Below are the code and all the weights of a small trained network. Each question names an input and a target symbol and asks about switching units off, where a switched-off unit gives its printed mean instead of its output.

import numpy as np


def w(rows, s, z=0):
    codes = np.array(rows[::2]) - 128.0
    scale = np.full(codes.shape[1], s)
    scale[-1] = z or s
    return codes * scale


def f(y):
    return np.maximum(y, 0)


def softmax(a):
    e = np.exp(a - a.max(-1, keepdims=True))
    return e / e.sum(-1, keepdims=True)


def log_softmax(a):
    a = a - a.max(-1, keepdims=True)
    return a - np.log(np.exp(a).sum(-1, keepdims=True))


def net(x, mask):
    ids = ['αβγδεζθλμξπστφψω'.index(c) for c in x.split()]
    T = len(ids)
    res = E[ids] + P[:T]
    u = 0
    for l in range(2):
        r = res
        for j in range(2):
            rows = slice(2 * j, 2 * j + 2)
            q, k, v = (r @ M[l][rows].T for M in (Q, K, V))
            z = softmax(np.where(np.tri(T) > 0, q @ k.T / 2**0.5, -1e9)) @ v
            o = O[l][rows]
            res = res + np.where(mask[u + j], z, o[:, -1]) @ o[:, :-1]
        u += 2
        y = f(res @ A[l][:, :-1].T + A[l][:, -1])
        res = res + np.where(mask[u : u + 8], y, B[l][:, -1]) @ B[l][:, :-1]
        u += 8
    return log_softmax(res[-1] @ U[:, :-1].T + U[:, -1])


Q, K, V, O, A, B = {}, {}, {}, {}, {}, {}
E = w([
[114,115,50],'α',
[83,173,105],'β',
[114,106,224],'γ',
[126,106,162],'δ',
[119,125,216],'ε',
[95,98,89],'ζ',
[175,160,129],'θ',
[93,138,232],'λ',
[226,174,148],'μ',
[97,150,2],'ξ',
[77,208,133],'π',
[59,180,224],'σ',
[70,182,152],'τ',
[125,208,175],'φ',
[100,184,69],'ψ',
[138,80,50],'ω',
],0.013)
P = w([
[76,27,208],'0',
[100,255,127],'1',
[87,234,194],'2',
[141,223,52],'3',
[142,119,185],'4',
[150,140,163],'5',
[87,115,208],'6',
[129,140,148],'7',
[140,157,200],'8',
[95,121,140],'9',
[93,128,159],'10',
[100,125,179],'11',
[122,125,60],'12',
],0.0077)
Q[0] = w([
[8,156,136],'0.h1',
[67,161,99],'0.h1',
[121,73,114],'0.h2',
[102,76,144],'0.h2',
],0.014)
K[0] = w([
[65,43,85],'0.h1',
[128,30,144],'0.h1',
[107,163,1],'0.h2',
[207,177,9],'0.h2',
],0.0093)
V[0] = w([
[129,1,7],'0.h1',
[248,35,180],'0.h1',
[119,90,185],'0.h2',
[15,35,167],'0.h2',
],0.009)
O[0] = w([
[253,181,84,41],'0.h1',
[105,1,122,3],'0.h1',
[87,114,147,163],'0.h2',
[96,115,40,202],'0.h2',
],0.0059,0.0035)
A[0] = w([
[126,142,173,34],'0.n1',
[172,190,111,126],'0.n2',
[107,173,124,126],'0.n3',
[153,85,119,139],'0.n4',
[72,66,127,70],'0.n5',
[239,171,65,154],'0.n6',
[196,144,2,251],'0.n7',
[120,88,44,198],'0.n8',
],0.0086,0.0031)
B[0] = w([
[165,105,49,153],'0.n1',
[82,63,150,185],'0.n2',
[217,204,142,201],'0.n3',
[253,93,170,134],'0.n4',
[83,41,151,152],'0.n5',
[130,124,169,195],'0.n6',
[80,220,212,255],'0.n7',
[202,105,233,199],'0.n8',
],0.0063,0.0047)
Q[1] = w([
[107,113,135],'1.h1',
[3,229,187],'1.h1',
[16,212,84],'1.h2',
[117,57,96],'1.h2',
],0.0071)
K[1] = w([
[149,142,132],'1.h1',
[191,12,96],'1.h1',
[1,96,142],'1.h2',
[125,225,161],'1.h2',
],0.0099)
V[1] = w([
[218,45,208],'1.h1',
[105,107,108],'1.h1',
[192,198,183],'1.h2',
[2,77,213],'1.h2',
],0.0076)
O[1] = w([
[247,32,16,154],'1.h1',
[122,113,114,122],'1.h1',
[199,172,150,145],'1.h2',
[111,50,144,255],'1.h2',
],0.011,0.0094)
A[1] = w([
[145,165,136,2],'1.n1',
[99,124,246,141],'1.n2',
[203,79,160,83],'1.n3',
[214,230,85,252],'1.n4',
[174,147,144,227],'1.n5',
[126,50,154,141],'1.n6',
[92,144,156,110],'1.n7',
[157,166,165,177],'1.n8',
],0.011,0.0009)
B[1] = w([
[152,85,131,156],'1.n1',
[141,136,39,246],'1.n2',
[143,236,10,184],'1.n3',
[194,71,175,213],'1.n4',
[75,65,175,171],'1.n5',
[125,207,138,211],'1.n6',
[130,255,107,174],'1.n7',
[130,142,164,183],'1.n8',
],0.0052,0.012)
U = w([
[164,61,234,252],'α',
[93,215,92,81],'β',
[108,57,85,100],'γ',
[124,131,12,68],'δ',
[129,1,162,124],'ε',
[145,110,129,128],'ζ',
[145,113,79,136],'θ',
[69,46,175,89],'λ',
[152,157,4,134],'μ',
[160,112,243,129],'ξ',
[80,196,116,122],'π',
[46,103,158,130],'σ',
[67,174,108,131],'τ',
[86,142,98,130],'φ',
[122,207,123,144],'ψ',
[202,118,96,121],'ω',
],0.0068,0.0036)

Each question gives the input, a string of symbols that net reads in full, and the target symbol t.
The units are the heads (2 rows each of Q, K, V and O) and the neurons (one row each of A and B). Each row of codes is followed by its name. A weight is (code - 128) times the scale printed after its matrix; where a second scale follows, it is the last column's (O, A, B and U).
mask holds one flag per unit, layer by layer, with each layer's heads first. A switched-off unit (its flag False) gives its mean, the last column of its rows in O or B, instead of its output. The means were averaged over made-up inputs and are rounded, as every weight is.
A unit's drop is (log p(t) with every unit on - log p(t) with that unit switched off) / (log p(t) with every unit on - log p(t) with every unit switched off).
The circuit of an input: a set's keep is (log p(t) with only the set's units on - log p(t) with every unit switched off) / (log p(t) with every unit on - log p(t) with every unit switched off). Starting from the 12 units with the biggest drops (on a tie, the unit counted first), units are removed one at a time, each time the one whose removal leaves the highest keep (on an exact tie, the one counted first), for as long as the keep stays at least 0.8.
circuit, biggest first: the units of the circuit, biggest drop first
top k neurons: the k neurons with the biggest drops, biggest first
heads that matter: for each layer, one digit per head in row order, 1 if its drop is at least 0.15 and else 0, layers parted by /
input μ π δ, target μ: circuit, biggest first	1.h1, 0.h1, 1.n3, 0.n4
input σ σ τ, target σ: circuit, biggest first	1.h2, 0.h1, 0.h2, 1.h1
input σ θ ξ, target σ: circuit, biggest first	1.h2, 0.h1, 1.h1
input μ δ γ φ φ α ζ ξ φ ψ, target μ: circuit, biggest first	1.h1, 0.h1, 0.n7
input μ π π ω ε ξ θ λ θ α γ ξ π, target μ: circuit, biggest first	1.h1, 0.h1, 0.n7
input σ θ ε, target σ: circuit, biggest first	1.h2, 0.h1, 0.h2, 1.h1
input ω σ π φ, target ω: heads that matter	10 / 11
input α π ξ ω, target α: heads that matter	10 / 01
input ω σ γ, target ω: circuit, biggest first	0.h1, 1.h1, 0.n8
input λ γ π, target λ: circuit, biggest first	1.h2, 0.h1
input σ δ φ, target σ: heads that matter	11 / 01
input α φ α, target α: top 2 neurons	1.n4, 0.n8
input ξ λ ζ, target ξ: heads that matter	10 / 01
input α ψ τ, target α: top 3 neurons	1.n4, 0.n8, 1.n2
input ω γ ξ α, target ω: top 3 neurons	0.n8, 0.n7, 0.n4
input ξ τ α, target ξ: top 2 neurons	1.n4, 0.n8
input μ β ζ, target μ: top 2 neurons	1.n3, 0.n4
input μ γ τ φ μ λ π τ γ α π, target μ: top 2 neurons	1.n3, 0.n4
input σ γ σ, target σ: top 2 neurons	0.n5, 1.n3
input ξ φ σ, target ξ: top neuron	1.n4
input α π α θ, target α: top 2 neurons	1.n4, 0.n8
input λ τ β γ π, target λ: heads that matter	11 / 01
input ω σ μ ζ, target ω: top 3 neurons	0.n7, 0.n8, 0.n4
